Below are the code and all the weights of a small trained network. Each question names an input and a class and asks about switching units off, where a switched-off unit gives its printed mean instead of its output.

import numpy as np


def w(rows, s, z=0):
    codes = np.array(rows[::2]) - 128.0
    scale = np.full(codes.shape[1], s)
    scale[-1] = z or s
    return codes * scale


def norm(h):
    return h / np.sqrt((h * h).mean(-1, keepdims=True) + 1e-5)


def f(y):
    return np.maximum(y, 0)


def log_softmax(a):
    a = a - a.max(-1, keepdims=True)
    return a - np.log(np.exp(a).sum(-1, keepdims=True))


def net(x, mask):
    res = np.array(x, float).reshape(1, 3) / 4 @ E
    u = 0
    for l in range(2):
        y = f(norm(res) @ A[l][:, :-1].T + A[l][:, -1])
        res = res + np.where(mask[u : u + 7], y, B[l][:, -1]) @ B[l][:, :-1]
        u += 7
    return log_softmax(norm(res)[-1] @ U[:, :-1].T + U[:, -1])


A, B = {}, {}
E = w([
[72,111,232,137,187,56,255,61],'x0',
[223,182,124,160,175,139,175,80],'x1',
[39,108,38,153,164,144,151,89],'x2',
],0.0063)
A[0] = w([
[200,161,227,59,61,100,109,185,129],'0.n1',
[201,168,70,144,88,150,148,84,77],'0.n2',
[194,164,143,199,249,119,81,50,6],'0.n3',
[51,79,159,78,47,128,53,123,38],'0.n4',
[143,129,52,144,140,213,28,114,86],'0.n5',
[62,97,1,213,171,156,144,97,176],'0.n6',
[129,172,136,124,108,102,79,157,18],'0.n7',
],0.0077,0.0024)
B[0] = w([
[100,54,86,143,126,71,78,12,243],'0.n1',
[55,123,198,175,95,231,165,165,187],'0.n2',
[61,39,174,183,129,175,80,182,200],'0.n3',
[60,107,150,245,136,255,188,141,216],'0.n4',
[164,224,53,115,211,69,199,172,242],'0.n5',
[164,37,193,110,63,82,49,53,254],'0.n6',
[150,133,141,76,94,90,161,204,152],'0.n7',
],0.0075,0.0069)
A[1] = w([
[103,100,171,110,148,85,231,104,5],'1.n1',
[52,111,160,173,131,207,157,185,85],'1.n2',
[95,148,104,181,214,80,188,69,78],'1.n3',
[85,94,160,74,143,103,191,130,122],'1.n4',
[136,162,190,158,165,123,138,78,21],'1.n5',
[102,162,160,127,110,178,214,150,179],'1.n6',
[107,2,170,79,126,137,147,101,131],'1.n7',
],0.0088,0.0022)
B[1] = w([
[202,68,2,191,69,186,122,184,183],'1.n1',
[192,144,220,125,172,130,158,144,201],'1.n2',
[43,229,166,45,133,131,128,82,174],'1.n3',
[200,152,28,144,164,169,82,231,171],'1.n4',
[68,67,93,129,93,133,97,196,160],'1.n5',
[78,120,110,116,106,68,55,12,157],'1.n6',
[165,211,146,92,150,109,125,125,245],'1.n7',
],0.0085,0.011)
U = w([
[159,196,5,124,192,135,157,209,157],'0',
[107,93,232,241,184,244,130,162,167],'1',
[144,37,109,134,110,49,52,19,177],'2',
[129,243,223,51,180,86,123,80,245],'3',
[134,80,158,15,86,124,253,151,17],'4',
[117,128,151,117,86,117,225,129,22],'5',
[109,107,162,70,5,122,233,153,2],'6',
],0.011,0.005)

Each question gives the input, the list of numbers given to net, and the class t.
The units are the neurons (one row each of A and B). Each row of codes is followed by its name. A weight is (code - 128) times the scale printed after its matrix; where a second scale follows, it is the last column's (A, B and U).
mask holds one flag per neuron, layer by layer. A switched-off neuron (its flag False) gives its mean, the last column of its row in B, instead of its output. The means were averaged over made-up inputs and are rounded, as every weight is.
A unit's drop is (log p(t) with every unit on - log p(t) with that unit switched off) / (log p(t) with every unit on - log p(t) with every unit switched off).
The circuit of an input: a set's keep is (log p(t) with only the set's units on - log p(t) with every unit switched off) / (log p(t) with every unit on - log p(t) with every unit switched off). Starting from the 12 units with the biggest drops (on a tie, the unit counted first), units are removed one at a time, each time the one whose removal leaves the highest keep (on an exact tie, the one counted first), for as long as the keep stays at least 0.8.
circuit, biggest first: the units of the circuit, biggest drop first
top k neurons: the k neurons with the biggest drops, biggest first
top k neurons in layer l: the k neurons of layer l with the biggest drops, biggest first
input [5,-1,6], class 2: top 4 neurons => [0.n6; 0.n5; 1.n1; 1.n2]
input [-4,-6,4], class 1: circuit, biggest first => [0.n4]
input [7,-6,-8], class 2: top 2 neurons => [0.n5; 0.n1]
input [-4,-6,3], class 1: top 2 neurons => [0.n4; 1.n7]
input [2,2,-5], class 2: top 2 neurons => [0.n1; 0.n5]
input [-2,7,-7], class 1: top 4 neurons => [0.n2; 0.n6; 0.n3; 1.n6]
input [-5,7,7], class 1: top 2 neurons => [0.n2; 0.n1]
input [8,5,0], class 0: circuit, biggest first => [1.n1; 1.n4]
input [-5,-1,-7], class 2: top 4 neurons => [0.n1; 1.n7; 1.n4; 1.n1]
input [4,1,6], class 2: top 3 neurons => [0.n6; 0.n5; 1.n2]
input [-2,-6,-7], class 2: top 2 neurons in layer 1 => [1.n3; 1.n4]
input [8,5,-8], class 0: top 2 neurons => [1.n1; 0.n6]
input [-7,8,8], class 1: top 2 neurons in layer 1 => [1.n7; 1.n4]
input [-4,-1,-8], class 2: top neuron => [0.n1]
input [-6,-2,7], class 2: top 4 neurons => [0.n6; 1.n7; 1.n4; 1.n1]
input [-4,-6,-8], class 2: top 2 neurons => [0.n1; 0.n2]
input [-2,0,1], class 3: top 3 neurons => [1.n1; 1.n3; 1.n4]
input [6,3,3], class 0: top 2 neurons => [1.n1; 0.n4]
input [-2,4,4], class 1: top 3 neurons in layer 0 => [0.n2; 0.n3; 0.n1]
input [2,5,0], class 1: circuit, biggest first => [0.n3]
input [3,4,5], class 2: top 4 neurons in layer 0 => [0.n6; 0.n4; 0.n2; 0.n5]
input [-3,1,2], class 3: top 4 neurons in layer 1 => [1.n1; 1.n4; 1.n3; 1.n5]
input [7,3,6], class 0: top 2 neurons in layer 0 => [0.n1; 0.n4]
input [-3,4,-4], class 1: top 2 neurons in layer 0 => [0.n2; 0.n6]
input [-1,5,5], class 1: top 4 neurons in layer 0 => [0.n2; 0.n3; 0.n1; 0.n7]
input [0,-2,2], class 3: top 3 neurons in layer 0 => [0.n1; 0.n3; 0.n2]
input [-5,6,3], class 1: top 2 neurons in layer 0 => [0.n2; 0.n3]
input [7,-7,7], class 0: top 2 neurons in layer 1 => [1.n4; 1.n1]
